After every row comes one of two labels: whether the row has a hidden trait. Each part has its own trait and labels.
In the rows, 100 means zero.
[ 91  91  98  94 105 110 107 101 117  93  93  84 106  99  89  98  97  89
 103 101  84  97] : (10)
[103  95 101  97  97 101 103  99  96 104  59  98  86  97  98  96  98 107
 102 101  78 103] : (12)
[107 108  93  88 110 105 139  95 101  99 126  95  89  90 101 106  85  99
 104 106 124 105] : (12)
[ 87  87  99  98  98 107  95 103 112  94  52  91 106 104  88  98 100  85
 102  99  69 100] : (10)
[ 96  91 103  95  98 110 101 101 106  97  94  90  93  94  94  94 100 102
 103 104  78  98] : (10)
[ 96  91 101  93  99 110 103 100 107  98  81  90  90  94  93  96  98 104
 104 105  81 101] : (12)
[ 98  94  95  93 105 104 107 100 106  95  88  91  99 100  95  98  93  94
 102 102  87 102] : (10)
[122 126  97  84  97  90 123  96  80 110 109 108  56  85 109 102  92 118
 104 109 111 107] : (12)
[ 82  84  95  95 101 116 106 102 121  89  61  88 106 100  84 101  94  86
 105 101  75  99] : (10)
[ 73  79  97 107  99 113  94 105 123  91  21  90 127 112  82 105  96  83
 103  98  71  99] : (10)
[103  97 103  93  99 109 105 100  98  99 105  93  92  96  96  95  98 106
 102 103  82 100] : (12)
[ 67  61 105 121  92 119  82 106 121  89   0  91 138 122  77 105 101  88
 101  96  63 103] : (10)
[107 122  92  91 103  79 132  94  79 109 107 111  77 100 110 103  89 101
 100 102  98 110] : (12)
[105 108  98  93 101  98 116  97  93 102 113  99  88  97 101  98  93 107
 102 104  93 106] : (12)
[ 86  96  98 102 109 103  99 101 119  90 106  85 126 109  94  98 104  73
  98  91  76  93] : (10)
[ 95  81  95  91  98 117 114 101 113  96  28  95  86  91  83 102  88 110
 109 113  92 105] : (12)
[ 94  94 104  95 102 119 104 102 122  91 122  76 104  94  89  95 102  98
 104 102  83  96] : (10)
[ 83  94  98 105 105 102  95 102 116  89 102  87 126 114  94  99 102  73
  99  91  72  95] : (10)
[111 115 102  88 109 100 129  95  98 100 169  92  91  89 108 101  95 101
 101 102 119 100] : (12)
[105 123  87  89 112  87 127  95  92 100 117  95 103 108 103 102  88  85
  98  96  92 104] : (12)
[121 123  98  83 106  95 134  94  90 103 152  97  78  80 109 103  93 103
 102 105 131 102] : (12)
[ 83  85  96  98  99 107  96 103 118  92  40  92 108 105  88 100  97  87
 103  99  69  99] : (10)
[ 84  98  98 106 105  98  91 102 117  89  99  89 128 113  97  98 102  72
  98  89  68  95] : (10)
[ 91  88 106 100  98 115  94 103 115  91  86  84 108  98  92  93 106  95
 103 100  77  94] : (10)
[ 89  90 101  99 104 110  98 102 120  90  99  84 115 103  91  96 104  84
 102  97  78  94] : (10)
[ 86  84 102 102  93 111  85 103 108  94  49  94 100 101  98  97 104  94
 103 102  61  98] : (10)
[ 91  95  96 102 101  99  97 102 109  91  68  89 113 107  94  98 100  83
 100  96  67  98] : (10)
[100  96  99  89 116 114 133  98 119  92 156  80 103  89  92 101  90  95
 104 105 123  98] : (12)
[ 82  79  97  97 104 115 104 103 128  87  62  82 117  98  86 102  94  86
 105 102  81  96] : (10)
[ 79  73 111 111  91 121  72 106 120  89  41  88 115 105  84  98 108  99
 104 100  69  97] : (10)
[ 78  89  95 105 104  99  94 103 117  88  52  90 129 116  89 103  99  73
 100  92  73  97] : (10)
[ 75  78 100 110  92 106  79 105 111  90   1  96 119 113  84 103 101  88
 102  98  59 102] : (10)
[ 89  89  94  99  93 100  94 102  99  98  10 101  98 104  88  99  97  97
 103 102  55 104] : (10)
[102 102  98  95 113 105 120  97 111  94 166  85 105  97  98  96  95  88
 101  98  99  97] : (12)
[107 104 103  92  97  98 106  99  89 103  88  98  84  98 102  95 100 111
 101 103  79 102] : (12)
[ 93  91 100  95 105 111 103 102 118  89 127  82 111  99  94  96 102  87
 102  98  80  95] : (10)
[112 110  99  93 108  97 121  96  94 103 147  92  98  98 105  97  96  99
  99  98 100 101] : (12)
[ 91  93 100  98  98 106  94 103 115  89  83  87 110 103  93  97 103  84
 101  96  66  95] : (10)
[106 105 104  95 104  97  96  99  94  94 140  89  99 102 103  90 108  91
  97  94  62  96] : (10)
[121 143  97  92 109  64 118  92  71 108 194 102  91 110 122  94 101  86
  92  88  87 103] : (12)
[108 111  95  89 110  96 129  95 101 102 143  95  94  96 105 102  91  95
 100 101 110 103] : (12)
[ 70  67 100 113  96 118  88 105 128  87   0  93 132 115  78 108  96  86
 104  99  75 101] : (10)
[ 75  79  94 105 101 112  98 104 126  87  36  89 123 110  80 106  94  76
 104 100  77  99] : (10)
[ 98  97 101  97 105 107 100 100 108  93 127  82 108  99  98  93 104  88
 100  97  82  94] : (10)
[ 98 102  97  94 105 103 113  99 105  96 109  90 100 101  97  96  97  94
 100  99  82 100] : (10)
[ 73  67 103 109  98 123  91 105 133  85  24  86 131 107  78 105  99  89
 104  98  77  97] : (10)
[ 92  98  91  95 105 100 114  99 108  96  51  93  98 102  94 100  90  91
 102 101  79 103] : (10)
[ 85  94  97 102 100  97  89 103 104  94  72  95 116 112  95  99 105  79
 100  93  60  99] : (10)
[108 104  97  92 109 102 120  97 102 101 107  95  93  97  98  99  93  99
 102 103  96 103] : (12)
[119 125  98  87 104  91 125  95  82 107 129 103  77  92 112 102  93 106
 101 103 116 105] : (12)
[ 78  85  97 101 101 108  99 104 121  88  45  88 119 106  87 102  97  83
 103  98  76  97] : (10)
[106  98 100  92  94 108 115  98  93 107  59 103  75  90  98 101  93 120
 106 111  98 108] : (12)
[ 83  65 103  95  99 137 104 105 138  86  57  82 101  84  76 102  94 102
 111 111  91  96] : (10)
[ 93  93  99 100  96 103  94 102 101  97  41  96  94 102  93  96  99  99
 102 102  66 100] : (10)
[ 87  82  98  97 100 115  97 103 118  90  62  88 105  95  88  99  97  94
 104 102  78  96] : (10)
[ 87  96  88  98 105  93 104 100 105  95  55  94 107 110  94 101  94  80
 100  96  66 102] : (10)
[114 107  95  92  94  93 117  97  83 109  56 111  67  89 102 104  88 117
 105 110  98 110] : (12)
[115 112 101  89 100 101 123  96  88 108 124 101  80  86 104 102  93 113
 104 109 114 101] : (12)
[100 105  90  88 110  99 128  96 101 102  97  96  96  99  95 103  85  95
 103 104 104 106] : (12)
[ 72  72 100 110 101 120  94 105 128  85  61  86 134 111  80 105  97  81
 103  98  83  98] : (10)
[ 99  98 100  92 105 112 121  98 107  98 124  90  95  97  96  97  96 100
 102 104  98 100] : (12)
[101 104  94  94 102  92 111  97  91 102  85  97  94 104  99  96  94  96
  99 100  65 104] : (12)
[ 99 101  97  95  98  95 103  99  94 101  89  97  96 104  99  94  99  95
  99  98  65 102] : (10)
[ 79  78 107 109  87 114  76 106 114  93  13  95 109 104  87  98 106  98
 104 100  61  96] : (10)
[ 97  88  93  95 100  97 104 100  99  99  53  98  92 106  96  97  94  95
 103 101  67 104] : (10)
[ 81  86  97 102  99 111  95 103 116  89  38  90 114 107  88 102  99  84
 103  98  69  98] : (10)
[ 76  82  96 111  98 107  88 103 119  90  25  94 130 116  85 103  97  80
 101  96  63 100] : (10)
[107 101 101  91 105 104 115  98 101  99 131  90  94  91  99  96  99 104
 101 102  96 100] : (12)
[ 96 108  96  97 107  93  99  99 103  95 128  89 112 107 101  93 104  81
  97  92  70  97] : (10)
[115 113 100  88  99  94 124  95  85 107 112 105  68  88 107 101  93 113
 103 107 112 106] : (12)
[ 84  90  96  99 102 108 101 102 116  92  66  90 102 101  90  99  99  92
 103 101  75  99] : (10)
[108 119  89  88 104  90 136  95  85 104  94 107  80  97 105 105  86 103
 101 105 104 109] : (12)
[ 95  96 104 107  97  91  77 102 104  94  83  94 123 118  98  95 110  79
  96  88  55  95] : (10)
[104 109  97  92 106 102 125  97  97 102 115  95  90  93 100 101  91 101
 102 103 101 104] : (12)
[100 101  95  88 107 106 122  98 104  98  98  91  93  96  97 101  89  97
 103 104  98 102] : (12)
[111 118  97  91 103  87 124  95  81 108 124 104  83  97 108 101  93 104
 100 102 102 106] : (12)
[ 96  95 100  98 101 105  98 101 108  95  92  89 101 101  95  95 102  93
 101  97  69  98] : (10)
[105 106  97  92 108  96 119  96  98 101 135  95  95  97 101  97  94 100
 100 100  99 104] : (12)
[104 116  95  95 110  85 114  96  89 100 138  93 105 110 107  94  99  82
  95  91  80 100] : (12)
[ 85  84  98  99  97 108  93 104 111  93  31  93 102  99  89  99  99  94
 104 102  61  99] : (10)
[ 77  82 102 112  95 107  79 104 114  91  42  93 126 116  86 100 105  84
 100  93  64  99] : (10)
[110 110  99  92  99 100 122  97  89 106  63 101  84  94 103 100  93 111
 103 106 101 105] : (12)
[ 99  98  96  93 103 100 117  98 101 101  86  96  93  98  96  99  92 103
 103 104  93 104] : (12)
[110 111 102  92 101  95 111  97  89 104 117  96  86  95 103  96  97 107
 101 103  97 102] : (12)
[109 114 100  93 106  93 118  96  90 103 132  96  88  99 107  96  99 101
  99  99  90 103] : (12)
[115 110  99  79 104 112 137  97 101 101 143  96  65  69 101 106  87 113
 107 113 139 102] : (12)
[ 91  91 100  97 105 109 103 101 116  91 118  84 111  99  96  97 100  85
 101  97  69  95] : (10)
[ 92  87  99  96 101 111 100 102 112  92  60  89 101  98  89  98  99  94
 105 103  74  98] : (10)
[101 109  99  93 104  94 106  98  97 100 108  93  98 101 101  94  98  96
  98  98  82 101] : (12)
[ 91  94  98 103 100 103  92 102 110  92  69  91 111 107  95  96 101  83
 100  95  62  97] : (10)
